Below is a small trained network, with its code and all its weights. Each question gives an input and a target symbol and asks what happens when units are switched off, that is, made to give their printed mean instead of their output.

import numpy as np


def w(rows, s, z=0):
    codes = np.array(rows[::2]) - 128.0
    scale = np.full(codes.shape[1], s)
    scale[-1] = z or s
    return codes * scale


def norm(h):
    return h / np.sqrt((h * h).mean(-1, keepdims=True) + 1e-5)


def f(y):
    return np.maximum(y, 0)


def softmax(a):
    e = np.exp(a - a.max(-1, keepdims=True))
    return e / e.sum(-1, keepdims=True)


def log_softmax(a):
    a = a - a.max(-1, keepdims=True)
    return a - np.log(np.exp(a).sum(-1, keepdims=True))


def net(x, mask):
    ids = ['βζηστψ'.index(c) for c in x.split()]
    T = len(ids)
    res = E[ids] + P[:T]
    q, k, v = (norm(res) @ M[0].T for M in (Q, K, V))
    z = softmax(np.where(np.tri(T) > 0, q @ k.T / 3**0.5, -1e9)) @ v
    res = res + np.where(mask[0], z, O[0][:, -1]) @ O[0][:, :-1]
    y = f(norm(res) @ A[0][:, :-1].T + A[0][:, -1])
    res = res + np.where(mask[1:9], y, B[0][:, -1]) @ B[0][:, :-1]
    return log_softmax(norm(res)[-1] @ U[:, :-1].T + U[:, -1])


Q, K, V, O, A, B = {}, {}, {}, {}, {}, {}
E = w([
[137,134,147,157,189,171,2,108],'β',
[79,210,110,180,255,155,218,144],'ζ',
[70,106,142,34,93,226,150,191],'η',
[201,85,122,151,119,215,91,73],'σ',
[68,83,88,166,83,72,22,125],'τ',
[117,87,90,162,59,129,132,141],'ψ',
],0.0072)
P = w([
[213,120,78,122,160,79,91,57],'0',
[76,50,207,115,86,176,148,86],'1',
[98,151,79,134,56,212,135,63],'2',
[163,51,17,119,201,107,133,226],'3',
[106,2,198,154,116,107,210,114],'4',
[81,98,81,142,105,232,106,129],'5',
],0.0053)
Q[0] = w([
[232,161,136,27,138,39,127,205],'H0',
[85,107,24,171,182,212,91,162],'H0',
[116,251,105,82,66,141,100,88],'H0',
],0.011)
K[0] = w([
[111,70,218,244,134,129,155,115],'H0',
[120,88,166,5,151,129,133,191],'H0',
[176,95,109,184,180,92,116,149],'H0',
],0.013)
V[0] = w([
[195,51,91,86,7,114,86,117],'H0',
[241,84,129,50,152,241,196,94],'H0',
[65,103,111,135,73,98,245,131],'H0',
],0.013)
O[0] = w([
[121,121,244,132,91,105,151,130,59],'H0',
[29,146,149,60,120,57,141,84,255],'H0',
[103,188,120,169,85,177,113,107,56],'H0',
],0.011,0.0077)
A[0] = w([
[180,114,109,154,173,95,129,155,142],'N0',
[198,66,149,149,167,88,129,110,107],'N1',
[79,200,189,146,63,144,107,133,128],'N2',
[24,140,108,48,108,151,148,129,149],'N3',
[120,113,226,90,79,133,159,132,143],'N4',
[251,141,143,196,147,128,127,151,5],'N5',
[136,94,70,170,166,138,100,98,133],'N6',
[133,63,150,129,103,123,141,93,108],'N7',
],0.012,0.0027)
B[0] = w([
[137,49,169,74,118,186,100,100,177],'N0',
[77,92,122,145,77,167,191,180,173],'N1',
[158,97,143,126,105,171,150,249,188],'N2',
[119,85,108,199,69,229,127,104,244],'N3',
[187,235,38,107,146,102,79,111,212],'N4',
[77,116,110,234,72,115,112,9,165],'N5',
[121,216,102,89,137,91,99,142,199],'N6',
[124,176,87,163,148,142,144,155,160],'N7',
],0.011,0.012)
U = w([
[137,152,16,104,184,188,102,96,158],'β',
[165,68,144,213,98,216,146,58,116],'ζ',
[100,166,174,92,125,49,147,1,157],'η',
[150,33,139,74,164,166,184,179,197],'σ',
[231,198,171,131,142,149,128,206,125],'τ',
[147,143,156,124,129,180,138,115,6],'ψ',
],0.0054,0.0021)

Each question gives the input, a string of symbols that net reads in full, and the target symbol t.
The units are the heads (3 rows each of Q, K, V and O) and the neurons (one row each of A and B). Each row of codes is followed by its name. A weight is (code - 128) times the scale printed after its matrix; where a second scale follows, it is the last column's (O, A, B and U).
mask holds one flag per unit, heads first, then neurons. A switched-off unit (its flag False) gives its mean, the last column of its rows in O or B, instead of its output. The means were averaged over made-up inputs and are rounded, as every weight is.
A unit's drop is (log p(t) with every unit on - log p(t) with that unit switched off) / (log p(t) with every unit on - log p(t) with every unit switched off).
The circuit of an input: a set's keep is (log p(t) with only the set's units on - log p(t) with every unit switched off) / (log p(t) with every unit on - log p(t) with every unit switched off). Starting from all 9 units, units are removed one at a time, each time the one whose removal leaves the highest keep (on an exact tie, the one counted first), for as long as the keep stays at least 0.8.
circuit, biggest first: the units of the circuit, biggest drop first
most important unit: the unit with the biggest drop
k most important neurons: the k neurons with the biggest drops, biggest first
drop of u: that unit's drop, to one decimal
input ψ ζ τ, target τ: circuit, biggest first => H0, N4, N2
input τ ζ ζ, target ζ: most important unit => N5
input τ η σ, target τ: circuit, biggest first => H0, N2, N4
input β τ ζ ζ, target ζ: circuit, biggest first => H0, N5
input β β ζ η, target ζ: 2 most important neurons => N3, N6
input ζ ζ β β β τ, target σ: circuit, biggest first => H0, N4
input ψ σ τ τ, target η: 2 most important neurons => N4, N1
input ζ β η, target ζ: 3 most important neurons => N3, N4, N6
input τ ψ η, target τ: drop of H0 => 1.2
input β ψ τ σ ψ β, target η: drop of H0 => 0.9
input τ τ ψ τ, target ζ: drop of N5 => 0.3
input η σ σ, target η: drop of N4 => 0.1
